Here is a tiny trained network, its code and every weight. The questions are about switching its units off for an input and a target symbol, where a switched-off unit gives its printed mean instead of its output.

import numpy as np


def w(rows, s, z=0):
    codes = np.array(rows[::2]) - 128.0
    scale = np.full(codes.shape[1], s)
    scale[-1] = z or s
    return codes * scale


def f(y):
    return y / 2 * (1 + np.tanh(0.7978845608 * (y + 0.044715 * y**3)))


def softmax(a):
    e = np.exp(a - a.max(-1, keepdims=True))
    return e / e.sum(-1, keepdims=True)


def log_softmax(a):
    a = a - a.max(-1, keepdims=True)
    return a - np.log(np.exp(a).sum(-1, keepdims=True))


def net(x, mask):
    ids = ['αγδεζηθλμξπστψω'.index(c) for c in x.split()]
    T = len(ids)
    res = E[ids] + P[:T]
    r = res
    for j in range(3):
        rows = slice(3 * j, 3 * j + 3)
        q, k, v = (r @ M[0][rows].T for M in (Q, K, V))
        z = softmax(np.where(np.tri(T) > 0, q @ k.T / 3**0.5, -1e9)) @ v
        o = O[0][rows]
        res = res + np.where(mask[j], z, o[:, -1]) @ o[:, :-1]
    y = f(res @ A[0][:, :-1].T + A[0][:, -1])
    res = res + np.where(mask[3:11], y, B[0][:, -1]) @ B[0][:, :-1]
    return log_softmax(res[-1] @ U[:, :-1].T + U[:, -1])


Q, K, V, O, A, B = {}, {}, {}, {}, {}, {}
E = w([
[143,165,191,111],'α',
[82,86,157,139],'γ',
[253,43,149,135],'δ',
[122,68,119,118],'ε',
[63,155,187,163],'ζ',
[125,125,181,154],'η',
[167,43,77,145],'θ',
[134,186,152,150],'λ',
[137,180,109,187],'μ',
[50,127,92,115],'ξ',
[135,89,72,188],'π',
[123,145,122,205],'σ',
[97,159,154,199],'τ',
[108,188,62,77],'ψ',
[122,114,131,195],'ω',
],0.026)
P = w([
[250,242,81,232],'0',
[233,231,76,203],'1',
[242,221,75,200],'2',
[242,200,58,182],'3',
[226,199,44,166],'4',
[223,189,46,150],'5',
[229,183,34,131],'6',
[210,182,30,116],'7',
[219,165,21,102],'8',
[205,176,39,113],'9',
[208,163,16,99],'10',
],0.0024)
Q[0] = w([
[220,152,210,195],'h1',
[167,101,113,75],'h1',
[59,84,225,120],'h1',
[51,102,129,89],'h2',
[98,249,184,19],'h2',
[62,190,177,133],'h2',
[143,152,62,127],'h3',
[59,243,180,100],'h3',
[242,224,199,55],'h3',
],0.019)
K[0] = w([
[220,116,239,152],'h1',
[146,71,135,48],'h1',
[43,150,186,133],'h1',
[106,80,164,86],'h2',
[36,216,116,44],'h2',
[55,171,144,156],'h2',
[154,131,62,135],'h3',
[103,194,211,182],'h3',
[251,116,212,148],'h3',
],0.019)
V[0] = w([
[118,149,153,173],'h1',
[202,15,150,190],'h1',
[41,183,139,135],'h1',
[232,173,248,159],'h2',
[201,188,53,141],'h2',
[163,206,108,45],'h2',
[129,173,100,78],'h3',
[151,59,163,223],'h3',
[214,254,37,42],'h3',
],0.0053)
O[0] = w([
[157,104,140,153,136],'h1',
[150,36,52,38,255],'h1',
[128,172,208,201,54],'h1',
[87,153,135,3,141],'h2',
[198,161,86,126,201],'h2',
[144,61,47,74,56],'h2',
[181,132,130,107,101],'h3',
[34,126,113,156,191],'h3',
[193,124,70,43,116],'h3',
],0.0057,0.0061)
A[0] = w([
[153,81,247,92,253],'n1',
[43,149,83,176,29],'n2',
[131,50,141,167,33],'n3',
[204,146,95,98,78],'n4',
[117,236,190,74,229],'n5',
[112,84,171,190,203],'n6',
[189,150,80,150,158],'n7',
[37,74,129,163,20],'n8',
],0.015,0.0039)
B[0] = w([
[55,212,15,128,174],'n1',
[175,217,176,91,213],'n2',
[219,92,204,76,193],'n3',
[79,120,198,143,208],'n4',
[75,5,137,149,186],'n5',
[169,70,107,192,222],'n6',
[104,195,63,143,248],'n7',
[104,154,180,8,199],'n8',
],0.017,0.011)
U = w([
[89,110,79,130,1],'α',
[125,242,217,95,117],'γ',
[104,168,59,23,192],'δ',
[206,36,124,107,126],'ε',
[143,161,131,134,102],'ζ',
[133,180,144,136,94],'η',
[138,155,126,146,98],'θ',
[142,64,137,195,107],'λ',
[70,178,212,152,133],'μ',
[178,98,16,202,237],'ξ',
[242,215,80,80,72],'π',
[163,209,176,216,149],'σ',
[137,165,137,139,100],'τ',
[85,254,93,172,133],'ψ',
[177,127,250,205,113],'ω',
],0.0094,0.0082)

Each question gives the input, a string of symbols that net reads in full, and the target symbol t.
The units are the heads (3 rows each of Q, K, V and O) and the neurons (one row each of A and B). Each row of codes is followed by its name. A weight is (code - 128) times the scale printed after its matrix; where a second scale follows, it is the last column's (O, A, B and U).
mask holds one flag per unit, heads first, then neurons. A switched-off unit (its flag False) gives its mean, the last column of its rows in O or B, instead of its output. The means were averaged over made-up inputs and are rounded, as every weight is.
A unit's drop is (log p(t) with every unit on - log p(t) with that unit switched off) / (log p(t) with every unit on - log p(t) with every unit switched off).
The circuit of an input: a set's keep is (log p(t) with only the set's units on - log p(t) with every unit switched off) / (log p(t) with every unit on - log p(t) with every unit switched off). Starting from all 11 units, units are removed one at a time, each time the one whose removal leaves the highest keep (on an exact tie, the one counted first), for as long as the keep stays at least 0.8.
circuit, biggest first: the units of the circuit, biggest drop first
unit that matters most: the unit with the biggest drop
k most important neurons: the k neurons with the biggest drops, biggest first
heads that matter: for each layer, one digit per head in row order, 1 if its drop is at least 0.15 and else 0, layers parted by /
drop of u: that unit's drop, to one decimal
input π π ξ π σ, target ξ: heads that matter => 001
input π π ω π π π π π ε π σ, target σ: heads that matter => 111
input γ μ τ ε ξ, target γ: most important neuron => [n2]
input λ π ω ε μ ξ ε γ, target ξ: 4 most important neurons => [n6; n1; n4; n2]
input ε λ ξ π ε μ, target ψ: 3 most important neurons => [n7; n6; n3]
input ω π ζ δ π μ π γ ω σ π, target δ: circuit, biggest first => [n6; h1]
input ε π ζ π ε λ ε τ α, target α: circuit, biggest first => [n5; n1; h1]
input π ψ ζ ε π λ σ ζ ε α, target ψ: 3 most important neurons => [n1; n6; n3]
input π σ γ, target γ: circuit, biggest first => [n8; h3]
input π π π ε ε δ π π λ ζ, target μ: circuit, biggest first => [n5; n8; h1]
input δ γ λ ε γ, target δ: 2 most important neurons => [n1; n8]
input π π μ δ π π, target δ: circuit, biggest first => [h1; n6]
input σ ψ σ, target ψ: circuit, biggest first => [n7; h3; n3]
input ζ π μ ξ ε, target ξ: unit that matters most => h1
input ω η ε ε π λ ε α, target α: circuit, biggest first => [n5; n1; n2]
input ε π π σ ξ π ε δ π σ, target δ: 2 most important neurons => [n6; n5]
input λ ε π λ π λ π ψ ω, target ψ: 4 most important neurons => [n7; n3; n6; n5]
input π ζ θ λ ψ λ, target ψ: heads that matter => 011
input δ ζ ω α ε θ, target ε: 4 most important neurons => [n1; n3; n8; n2]
input τ π π π π ε π λ π ζ η, target ξ: unit that matters most => n1
input π τ π μ λ π ζ ξ π ε, target ξ: 2 most important neurons => [n2; n8]
input μ θ δ π ε σ π ε σ, target δ: drop of h2 => 0.1
input π μ ζ π ε π λ π, target π: drop of h3 => 0.2
input π μ μ δ γ, target δ: drop of n1 => 1.0
input ω μ μ π π ε σ, target σ: drop of n1 => 0.1
input η ε γ π π ε ψ, target ψ: 2 most important neurons => [n3; n8]
input μ π μ π ε α ψ π ε η σ, target ψ: unit that matters most => h3
